[   2   -9  -50    3  -35  -47   33  -34   25   13    4    9  -26   16
   -5 -105   -2   17  -17    0   15    1  -18  -19  -21   37  -39   18
   43    1   10   70  -43   27   10  -35  -17  -21   30   27  -42   18
  -29]  Duluz
[  4  15  41 -56   2 -34  14   7  31  21   9 -21 -25  22 -26  -3 -18  15
  12  -1  -3  25   9 -39   3  21  -5 -57  -8  -6  -2 -33 -15 -46 -19  -9
   1 -48  30  -7 -51   9  53]  Duluz
[-16 -23  21  20 -12   0  17 -19  -4 -29  70  22  -8  17  23  11  19  53
 -20  20 -23 -42  15  -7  12 -16  -4 -48 -18  46  -2 -11 -54  -1   0 -16
  45 -23 -32  36 -19  -8  24]  tozod
[-18  -4 -56  20 -17 -36  23 -18   5  -1 -16   6 -13   2  -5 -81  -3  -4
 -50 -38  -5  35  -1  -6 -34  41 -32  51  31   6  16  45 -38  18  -2 -68
  -4  -5  39  29 -47  24 -31]  gek
[ -8  12  39 -40   9 -15  20  17  26  28  22   3 -40  11 -23  -5 -22  21
   8 -10 -20  45   6 -38   2  31   3 -41  -2 -13 -18 -45 -14 -47 -19   0
   5 -77  32  -2 -46  19  50]  tozod
[  8  11 -24  35 -39 -22  19 -53  17  37  -3  18 -16   3 -39 -96   9   9
 -25  -6  -4   6 -10 -12 -19  12 -56  12  29  -7 -17  78 -23  39 -15  -8
 -10 -38  15  10 -19  23 -36]  Duluz
[-39 -27 -59 -39 -14 -32  38 -23  21  -9  32  27 -12   2  46 -69  -9  27
 -10  45 -31 -82  31 -20  -4   1  20  18  21  -6  37  51 -30   4  -7 -10
 -38 -40   0  20  -9 -17  71]  gofa
[-21 -61  15   0  39   3  15  17  -4 -19  80 -16  22   0  47  22 -12  50
 -19  25 -56 -12  23 -24  13 -12   5 -21 -10  37  15  10 -84  16  -8 -39
  27 -12 -11   9 -12 -18  41]  riv
[-31  -2 -43  29 -14 -23  31  -8  -2  25  -7  40 -16  -5   1 -90 -30  17
 -42 -27  -5  49   1 -11 -30  38 -50  61  26   4  -9  50 -39  28 -14 -55
  -1 -45  29  16 -42  31 -61]  tozod
[  8 -15  25   2 -31 -15  13 -30   3 -30  56  -5   0  14  17  15  30  46
 -11  20 -24 -55   8  -6  17 -24 -15 -63 -10  54  10  -4 -56   4   0 -23
  42  -9 -39  35 -23  -4  18]  Duluz
[-10 -31 -44 -50  11 -27  16  38  24  22  43  15  -2   7  73 -65  19  30
 -12  32 -35 -52  43 -13  -7  19  27  34  15   0  38  28 -48  25 -26 -41
 -33 -43  12  21 -17 -17  51]  fode
[-10   0 -43   9 -14 -28  27   3  14  -3  -3  20 -15  -3   5 -98  -9  28
 -41 -31  -7  20   7 -20 -28  44 -39  54  26   0 -10  66 -41  41 -10 -64
 -10 -30  28  32 -44  25 -55]  fode
[-33 -22 -67 -39 -16 -32  43 -28  21  -2  32  26 -16   5  44 -68   1  27
  -8  45 -30 -82  25 -18  -7   7  23  23  32   1  37  47 -37   3  -5  -8
 -42 -37   2  14 -12 -14  64]  gofa
[ -20  -14  -53   20  -15  -19   31  -21   20   20   15   34  -36   15
   -7 -101  -14   20  -23   -1   -4   16  -14  -18  -27   47  -24   30
   44   -3   -5   63  -38   32   12  -25  -13  -35   37   17  -38   22
  -29]  tozod
[-11 -45  23  15  22  -7  16   8  -4 -14  74 -10   3   7  38  23   6  42
  -6  29 -37 -23  24 -19  21 -16  -3 -27 -13  34  28  14 -91  16 -13 -38
  26 -15 -10   5 -23 -11  42]  Duluz
[ 29  -9  16 -35  30 -46  24  17  33   5  34 -23 -53  41  -1  -1 -13  15
 -10   3   4   7  24 -15 -10  31   9 -35 -11   2  -8 -10 -16 -65 -16 -24
  14 -55  57 -15 -33  -6  74]  Laza
[ -35  -33  -59  -46    6  -27   32  -12   22   -1   52   27  -11   12
   59 -100   12   24  -16   46  -26  -66   21   -9   12   10   42   38
   27  -21   56   26  -55   16  -14   -9  -50  -33    6   32   -1  -10
   46]  gofa
[ -42   -9  -47   10   -9  -34   24   -6    6   -8   -4   16    2   -6
    1 -101  -20   19  -47  -38   -5   35    0    1  -39   37  -45   49
   14    1    6   56  -40   25   -9  -72   -3  -13   43   23  -39   24
  -42]  riv
[ -5 -27 -52 -36  -2 -22   6   5  19  14  23  -1  -5   0  56 -59  24   8
  -4  38 -41 -48  24  -7 -10  17  43  29  26  -4  66  13 -46   8 -22 -28
 -14 -13  13  31 -14 -14  88]  gek
[ 11   8  26 -49   7 -36  16  -1  31   4   9 -21 -26  27 -22   3 -10  -3
 -15  -3 -17  28  20 -34  -3  34   4 -46  -1  -1 -21 -36  -4 -54 -24 -11
   8 -64  29   3 -54  14  58]  Laza
[ 21 -12  24 -35  35 -37  23  13  33  10  40 -23 -50  46  -8  -1 -16  17
 -21   8   2  21  25 -19  -8  31   8 -34  -6   3 -18 -16 -19 -54 -14 -16
   3 -46  59 -11 -42  -3  67]  Laza
[-19 -56  21  19  30  11  16  21  -5 -10  78  14  -8   6  47  13 -12  55
 -17  30 -40 -13  25 -32  10  -4  12  -9  -6  34  13  10 -87  13  -8 -36
  36 -35   3   8 -25 -17  39]  tozod
[-29 -30 -45 -32  11 -16  26  20  12  33  29  38  -3  -6  68 -64   5  30
  -8  42 -23 -43  32 -16  -3  23  31  43  17   2  44  22 -57  17 -21 -27
 -29 -42  15  16 -15 -15  56]  tozod
[-14   8 -43  10 -25 -42  27 -19   8  10 -16  20  -9  -7  -8 -95 -13  15
 -36 -27   9  24  -5 -16 -26  40 -47  52  20   2   7  50 -48  34  -8 -69
 -11 -19  26  18 -44  34 -66]  Duluz
[-15   5  19 -47  12 -30  27   6  34  12  32 -16 -28  39 -34 -13 -34  17
 -11   6 -21  25   9 -41   1  35  15 -49   2  -6 -13 -33 -19 -47 -15  -5
 -14 -74  29   3 -49   8  58]  gofa
[ 36   2  22 -52  24 -17  15  58  42   5  32 -15 -47  26 -24   4  -5  25
 -11 -15 -19   7  19 -31 -12  47  38  -4 -16 -26 -26 -31  -7 -49 -15 -14
   4 -55  21  -7 -34   9  22]  fode
[ 16 -33  20  18 -16  -1  10 -30   4 -44  59 -19  10  15  16  14  29  28
 -26  15 -51 -34   6 -10  11   6  19 -46  -1  41  13  -3 -63  -1  -5 -25
  37  -5 -32  47 -32  -7  47]  gek
[ 16   8  38 -41  13 -35  17   8  31   5  19 -21 -35  26 -21   2 -14   5
  -3   0 -19  23  16 -33   5  41   9 -50  -1  -5 -21 -30  -9 -59 -28 -10
   4 -65  27  -9 -47  11  72]  Laza
[ -7 -20  22  24 -15   4  20 -13  -2 -26  63  20   3   8  23   7  27  44
 -16  19 -18 -36   9 -11  11  -9   1 -40 -13  36   3 -10 -56  -8  -6 -14
  41 -24 -37  40 -23  -6  25]  tozod
[-17   5  42 -41   9 -23  25  13  22  36  27   4 -27  31 -26 -10 -30  19
  -5 -13  -7  39  14 -40   1  37   1 -41  -2  -8 -24 -29 -14 -44 -17  -6
  -4 -73  25  -5 -45  16  61]  tozod
[-24 -22 -63 -36 -11 -35  23 -33  20  -3  14  12 -18 -11  52 -59  -4   8
   7  29 -25 -86  36  -8  -9   7  17  19  19   9  48  54 -13  -1  -9 -24
 -30   5   1  12 -11 -14  99]  gek
[-25 -23  28  13  11  28   7  -3 -24 -44  76   7  13  14  39  10  -2  43
 -39   6 -40 -11  -1 -33  10  -2   1 -20  -7  52   2  -7 -98   1 -18 -33
  53 -12  24  42 -31 -21   8]  der
[-28  -1 -26  44 -24 -23  26 -49   3  46  10  47 -11  -1 -27 -90 -43  15
 -39  -1  -4  30 -13 -23 -23  29 -56  39  24   3 -34  63 -19  39 -10   0
  -1 -59   8   9 -15  20 -32]  tozod
[-26   3 -56  22 -13 -23  18 -10  -5  -8  -5  14 -23   4   4 -91 -25   5
 -38 -43 -15  35 -19 -27 -21  50 -35  56  28  19 -11  55 -51  21 -14 -67
   4 -26  45  29 -49  28 -65]  der
[-27 -28 -59 -31   6 -23  17 -15  24   8  32   2  -9  -2  53 -93  24   1
  -9  30 -38 -59  25  -8   9  18  41  29  27 -19  59  38 -32   8 -14  -3
 -41 -12   1  36  -6 -12  83]  gek
[-15 -39 -53 -41   3 -25  23  12  18  12  41  12  -1  16  66 -64   7  25
 -17  48 -38 -60  31 -13  -6  10  38  32  27   5  49  21 -56   7 -23 -33
 -28 -46  16  18 -12 -19  57]  gofa
[ -20   -8  -53   19  -29  -19   29  -19   20   18    6   34  -32   12
   -9 -114   -6   20  -24   -5   -2   22  -12  -25  -28   50  -29   36
   45   -5   -7   60  -35   28    6  -32   -7  -36   35   33  -45   26
  -26]  tozod
[ 20   2  22 -44  14   4   7  35  26  -8  37 -15 -53  25 -26   6 -14  16
  -4 -20 -21  20  -8 -46 -10  38  31 -17  -7 -17 -29 -31 -21 -54 -16 -10
  14 -36  45   7 -40  15  28]  der
[-11 -19  17  22 -19  -8  24 -13   1 -19  66  25  -4   9  12   7  17  62
 -22  23 -29 -35   5 -11   9  -4  -6 -48  -9  48  -1 -12 -66   4  -1 -22
  44 -30 -39  42 -24  -1  28]  tozod
[ 13 -23  24 -44  35 -39  19  37  30  11  51 -31 -37  44   0 -11 -15  30
   1  -7   6  28  14 -11 -14  26  10 -36 -18  -7 -13  -6 -25 -65 -11 -28
  13 -40  59 -16 -26  -9  66]  riv
[ 11 -30  15  22 -14  -1  15 -26   7 -39  66 -14   7  10  18  16  36  32
 -34  12 -51 -40   5 -10   6  -2  10 -53   4  48  12 -11 -62  -3   2 -18
  28  -4 -22  45 -31 -14  44]  gek
[-33  -5 -57   9 -13 -33  23 -10   1   0 -12  20   4 -11  -2 -99 -20  17
 -44 -36  -5  34   0  -7 -30  36 -50  54  14  11   1  51 -39  33 -10 -72
  -4 -12  36  29 -34  25 -57]  riv
[-46 -24 -45 -42 -12 -26  26 -25   7 -10  25  17 -19   1  66 -70  -7  22
  -4  18 -25 -72  22 -23   2  11  18  33  21   2  20  71 -32   1 -15 -14
 -25 -20  11  23 -15 -12  73]  der
[  6   8  49 -45   9 -11  13  14  19   7  25 -22 -30  24 -23   8 -17   2
   4 -25  -8  41  -7 -53   8  38  15 -35  -7  -4 -34 -26 -21 -63 -29 -11
   8 -51  42   0 -52  13  51]  der
[ 21 -29  26   4 -11  -7  18  -7  12 -35  70  -2  -1  11  25  22  37  50
 -16  10 -44 -52  21 -13  16 -11   4 -41 -15  42  -5   5 -56   7  -6 -30
  36 -25 -39  32 -19  -5  24]  fode
[-42 -11 -48 -34 -20 -27  24 -22   6  -5  22  26 -23 -10  55 -60  -8  26
   4  19 -28 -77  20 -25  -4   5   9  24  13   6  15  72 -31   4 -13 -25
 -17 -20   6  13  -3  -8  72]  der
[-13 -18 -36 -42 -15 -33  15  16  16  24  28  14 -12   3  60 -63  31  30
   3  45 -25 -56  22  -4   3   5  17  20  20   7  62  22 -56  13 -22 -28
 -21 -28  11  15 -20 -19  57]  Duluz
[ -6 -24  26  18 -13   7  12 -20  -5 -47  73  -4  -4  18  18  13  21  44
 -21   6 -49 -39  -6 -19  22  -1   8 -51  -3  50 -15   4 -72  -2 -11 -18
  40 -15 -26  45 -29  -4  29]  der
[-18   2 -54  21  -8 -35  22 -11   2  -6 -14  17 -20   6  -2 -84  -8  -1
 -54 -26  -1  26  13 -10 -20  48 -36  54  21  11  -6  54 -36  30 -10 -72
  -4 -27  37  21 -39  29 -47]  Laza
[-25 -22 -68 -28  -5 -35  31 -33  19  -3  21  16 -15 -13  50 -61  -4  10
   5  32 -33 -78  28 -14 -11  15  19  20  20  -5  50  51 -26   3  -4 -14
 -32  -2   7  15  -4 -15  97]  gek
[ 12 -25  27  -3 -10  -9   9 -10   9 -39  64  -8   3  18  30  20  34  56
 -17  17 -40 -51  25 -11  15 -18   3 -55 -16  46  -7  -2 -55  13 -10 -26
  42 -26 -44  44 -22  -5  24]  fode
[   4   -8  -44   -3  -19  -29   29   -2   27    6    2   11  -28   13
    1 -100   -3   31  -26   -8   -8    6   -6  -18  -27   50  -19   37
   45   -7   -9   80  -38   37    2  -40  -15  -36   29   26  -38   18
  -35]  fode
[ -5   1 -49  41 -25 -21  34 -53  16  34  22  29 -17   6 -43 -80 -18  10
 -49   2 -17  13 -11 -19 -31  21 -43  38  31   2 -29  59 -26  40 -12 -13
 -23 -54  14  11 -17  27 -42]  gofa
[-37 -23 -46 -24  -5 -23  37 -18  15   9  25  46 -21 -15  56 -68  -4  41
   0  36 -24 -72  32 -20  -8  10  13  35  19  -7  24  45 -34   5  -7  -3
 -24 -26   3   9  -8 -11  72]  tozod
[ 27  -2  13 -58  25 -11   9  41  30   3  38 -16 -36  12 -25  -1 -14  13
  -1 -17 -12  17   3 -29 -16  29  28 -10 -15 -25 -12 -41  -9 -57 -20 -15
   7 -41  28 -17 -22  12  13]  riv
[ -2 -33  24  14  12   8  13 -15 -15 -49  73   9  18  18  39  11   6  36
 -52  22 -41 -18  24 -24  11   3  -6 -32 -11  47   1 -15 -88   7 -14 -41
  53 -23  15  40 -20 -17  16]  Laza
[ -33  -43  -46  -58   10  -40   17   -2   22   15   48   11    0    6
   69 -101   20   25  -11   32  -27  -49   21    0    8    9   30   33
   16  -14   41   30  -40   11  -14  -13  -38  -23    5   19    4  -13
   50]  riv
[  -6   -7  -53    7  -28  -17   16  -19   16   -8    2    9  -45   17
   -7 -100   -1   10  -25  -22   -8   16  -26  -19  -21   39  -19   32
   43    1   -8   76  -37   22   -4  -37   -3  -25   41   36  -47   25
  -46]  der
[  8   3 -30  44 -22 -27  16 -51  11  30   6  22 -14   1 -33 -80  -8  -3
 -46   2 -25  18  -5 -22 -13  36 -46  30  24  10 -37  55 -20  35 -17 -18
   3 -46  15  10 -11  23 -23]  Laza
[-35 -26 -65 -38 -15 -35  35 -22  19  -3  23  29 -14   3  50 -66  -9  24
  -5  44 -19 -87  34 -11  -7  -6  15  24  15  -4  39  57 -19   1  -3 -16
 -33 -25   2  12   3 -19  71]  gofa
[ -8   9 -45  38 -17 -37  23 -54  11  26   3  24 -16   4 -29 -91 -14  -3
 -51  -3 -19  14   1 -12 -17  33 -52  25  29   8 -31  60 -17  38 -21 -13
 -14 -55   8  14 -19  26 -29]  Laza
[ 13   4  49 -63  18 -30  18  25  30  20  14 -22 -25  25 -17   8 -17  16
   6 -16  -8  32  18 -43   6  39  13 -30  -2 -15 -27 -22 -11 -39 -27  -6
 -10 -69  24 -11 -49  11  52]  fode
[-26 -27 -55 -39   4 -28  22   8  23  14  40  13   1  14  61 -82  17  23
 -20  56 -35 -49  24  -6   2  14  42  29  17   5  46  12 -52   0 -18 -27
 -28 -44  15  23 -14 -22  41]  gofa
[-43 -25 -47 -27 -11 -32  35 -17  12   9  18  45 -19  -7  55 -67  -6  32
   3  25 -13 -78  36 -10  -5   6   9  24  16  -9  27  54 -22   7  -5  -8
 -27 -30  -4   8   0  -9  76]  tozod
[-45 -28 -47 -42   5 -19  20  -8  15  10  61  21 -13   9  67 -97  12  10
  -7  34 -30 -47   9 -22  20  26  32  32  16  -5  26  39 -51   8 -21 -10
 -43 -23  14  37 -12  -9  60]  der
[ 21 -13  19 -27  37 -46  26  30  33  11  38 -22 -50  41  -1   2 -23  20
 -13  12  -2  21  21 -15 -11  39   8 -33 -10   3  -2  -8 -24 -58 -13 -29
  10 -51  65 -19 -36 -12  85]  Laza
[ -4  14  37 -47   3 -23  13  12  24   9  21 -21 -33  23 -21  -9 -21  13
   2 -19 -26  25 -11 -43   2  32  14 -46   4  -8 -22 -25 -19 -60 -28   1
  10 -66  29   4 -44  12  61]  der
[  1 -14 -59   7 -13 -39  29 -25  23   0   1  14 -32  15  -6 -90  -3   4
 -45   2   2  10  -5 -12 -20  44 -27  27  42   7  -5  59 -31  24   6 -38
 -14 -27  33  26 -40  20 -33]  Laza
[-29 -25 -63 -30  -9 -32  30 -44  19  -5  26  16 -12 -11  55 -63  -8  10
   4  37 -26 -78  27 -10 -15  10  10  18  26   4  49  58 -23   2  -5 -11
 -33   6   9  17 -13 -17 103]  gek
[ 14   1  43 -67   8 -32  28  26  34  10  17 -21 -27  22 -11   5 -24  24
   5 -14 -20  23  18 -44  -1  37   7 -36   6 -20 -25 -12 -11 -43 -21  -6
  -8 -70  18  -1 -49  11  61]  fode
[-31 -19 -36 -36  -1 -33  22 -18  25  28  44  14  -7  -1  52 -97  23  18
  -5  39 -11 -63  18  -7  15  12  20  30  18 -11  51  37 -45  22 -17   1
 -45 -25   2  21  -4  -8  57]  Duluz
[ -9 -28  20  11  14   8  12 -14 -14 -47  70   9  20  22  39   4   9  36
 -56  34 -40 -18  28 -14  11   2  -2 -36 -16  46   1  -8 -87   6 -14 -36
  50 -26  10  42 -21 -22  11]  Laza
[ -6 -30  12  15  19   2  14 -12 -17 -50  67   9  14  18  43  10   9  34
 -49  23 -45 -22  29 -21  13   0  -5 -33 -12  48   7 -15 -89   7 -15 -41
  47 -24  15  37 -23 -20  11]  Laza
[-30 -31 -55 -35  10 -31  17 -15  30  17  54   6 -12   1  55 -93  29  -1
 -10  33 -22 -52  22  -7   5  28  42  30  19 -11  49  27 -38   7  -9 -14
 -47  -9  19  29  -7 -10  86]  gek
[-17 -33 -45 -57  17 -30  27   3  25  16  42  14  -7  13  64 -88  13  24
  -5  34 -26 -57  36 -24  10  23  36  44  22 -20  31  46 -44  22 -20 -11
 -42 -35  -4  22  -6  -8  51]  fode
